Below is a small trained network, with its code and all its weights. Each question gives an input and a class and asks what happens when units are switched off, that is, made to give their printed mean instead of their output.

import numpy as np


def w(rows, s, z=0):
    codes = np.array(rows[::2]) - 128.0
    scale = np.full(codes.shape[1], s)
    scale[-1] = z or s
    return codes * scale


def f(y):
    return y / 2 * (1 + np.tanh(0.7978845608 * (y + 0.044715 * y**3)))


def log_softmax(a):
    a = a - a.max(-1, keepdims=True)
    return a - np.log(np.exp(a).sum(-1, keepdims=True))


def net(x, mask):
    res = np.array(x, float).reshape(1, 6) / 4 @ E
    y = f(res @ A[0][:, :-1].T + A[0][:, -1])
    res = res + np.where(mask, y, B[0][:, -1]) @ B[0][:, :-1]
    return log_softmax(res[-1] @ U[:, :-1].T + U[:, -1])


A, B = {}, {}
E = w([
[54,172,148,254,111,51,42,94],'x0',
[124,147,234,107,19,184,188,112],'x1',
[76,164,33,152,123,124,219,17],'x2',
[120,120,137,123,133,123,129,128],'x3',
[246,101,186,188,135,63,190,117],'x4',
[150,218,124,146,190,134,68,51],'x5',
],0.0079)
A[0] = w([
[105,220,253,83,10,179,176,95,182],'n1',
[170,86,148,92,185,248,154,124,106],'n2',
[10,194,113,42,103,184,89,105,148],'n3',
[61,123,65,166,130,104,255,13,117],'n4',
[114,200,126,208,93,142,116,203,3],'n5',
[157,119,228,223,141,160,85,178,167],'n6',
[245,139,164,148,120,13,204,50,132],'n7',
[127,194,61,64,237,147,245,194,129],'n8',
[77,137,121,254,94,145,110,159,47],'n9',
],0.0079,0.0033)
B[0] = w([
[223,62,73,149,188,31,101,147,255],'n1',
[153,139,158,226,58,129,252,56,186],'n2',
[141,39,45,148,108,169,167,97,234],'n3',
[208,134,216,191,210,193,125,208,250],'n4',
[108,159,149,151,73,149,168,121,142],'n5',
[216,65,86,178,104,203,139,107,209],'n6',
[24,70,4,138,124,195,157,113,237],'n7',
[125,154,152,254,127,70,80,87,207],'n8',
[105,146,186,183,64,70,214,113,180],'n9',
],0.0083,0.0089)
U = w([
[43,84,11,101,107,206,166,112,45],'0',
[98,100,124,125,153,116,131,108,254],'1',
[136,134,60,115,191,1,123,162,174],'2',
[94,177,178,157,39,113,179,48,107],'3',
[136,126,176,118,172,216,116,190,122],'4',
[104,119,93,112,136,129,139,122,195],'5',
[76,199,174,49,151,96,138,143,67],'6',
[78,230,207,35,141,47,130,133,35],'7',
],0.0097,0.0067)

Each question gives the input, the list of numbers given to net, and the class t.
The units are the neurons (one row each of A and B). Each row of codes is followed by its name. A weight is (code - 128) times the scale printed after its matrix; where a second scale follows, it is the last column's (A, B and U).
mask holds one flag per neuron, in row order. A switched-off neuron (its flag False) gives its mean, the last column of its row in B, instead of its output. The means were averaged over made-up inputs and are rounded, as every weight is.
A unit's drop is (log p(t) with every unit on - log p(t) with that unit switched off) / (log p(t) with every unit on - log p(t) with every unit switched off).
The circuit of an input: a set's keep is (log p(t) with only the set's units on - log p(t) with every unit switched off) / (log p(t) with every unit on - log p(t) with every unit switched off). Starting from all 9 units, units are removed one at a time, each time the one whose removal leaves the highest keep (on an exact tie, the one counted first), for as long as the keep stays at least 0.8.
units of the circuit, in order: the units of the circuit, biggest drop first
most important unit: the unit with the biggest drop
k most important neurons: the k neurons with the biggest drops, biggest first
drop when u is switched off: that unit's drop, to one decimal
input [-6,0,7,-4,-5,0], class 4: 3 most important neurons	(n4; n7; n9)
input [-8,1,1,5,2,-3], class 3: most important unit	n2
input [2,-8,-5,-8,6,3], class 1: 4 most important neurons	(n1; n6; n3; n7)
input [-6,6,-8,-8,3,-1], class 1: units of the circuit, in order	(n1; n2)
input [-7,-5,-7,-1,2,1], class 3: 2 most important neurons	(n2; n1)
input [-7,1,-4,5,-6,1], class 3: 3 most important neurons	(n2; n7; n8)
input [6,8,-4,-8,4,8], class 1: units of the circuit, in order	(n1; n6)
input [-2,-5,4,8,-5,-2], class 1: units of the circuit, in order	(n7; n8)
input [8,-1,-4,1,7,5], class 3: 4 most important neurons	(n9; n3; n1; n5)
input [0,8,-5,-7,2,-7], class 2: 2 most important neurons	(n1; n4)
input [-5,7,2,8,-3,-5], class 1: 3 most important neurons	(n1; n2; n3)
input [8,-7,-2,-2,2,3], class 3: units of the circuit, in order	(n1; n9)
input [-5,3,-2,8,-5,-6], class 1: units of the circuit, in order	(n7; n1)
input [7,1,8,-1,-7,1], class 4: most important unit	n4
input [2,3,-6,4,8,-7], class 0: units of the circuit, in order	(n7; n6)
input [4,-7,7,-1,8,0], class 0: 2 most important neurons	(n7; n1)
input [-7,0,7,8,-4,2], class 1: 2 most important neurons	(n4; n8)
input [8,-3,4,-7,-7,7], class 3: 4 most important neurons	(n9; n7; n1; n5)
input [3,4,-7,-1,-8,1], class 0: 2 most important neurons	(n3; n4)
input [3,-5,-8,-7,7,-3], class 4: units of the circuit, in order	(n6)
input [7,-4,4,-6,2,7], class 3: 4 most important neurons	(n1; n9; n5; n3)
input [0,-6,-5,6,6,8], class 5: units of the circuit, in order	(n1; n7)
input [-1,6,-6,-2,6,6], class 0: drop when n7 is switched off	0.8
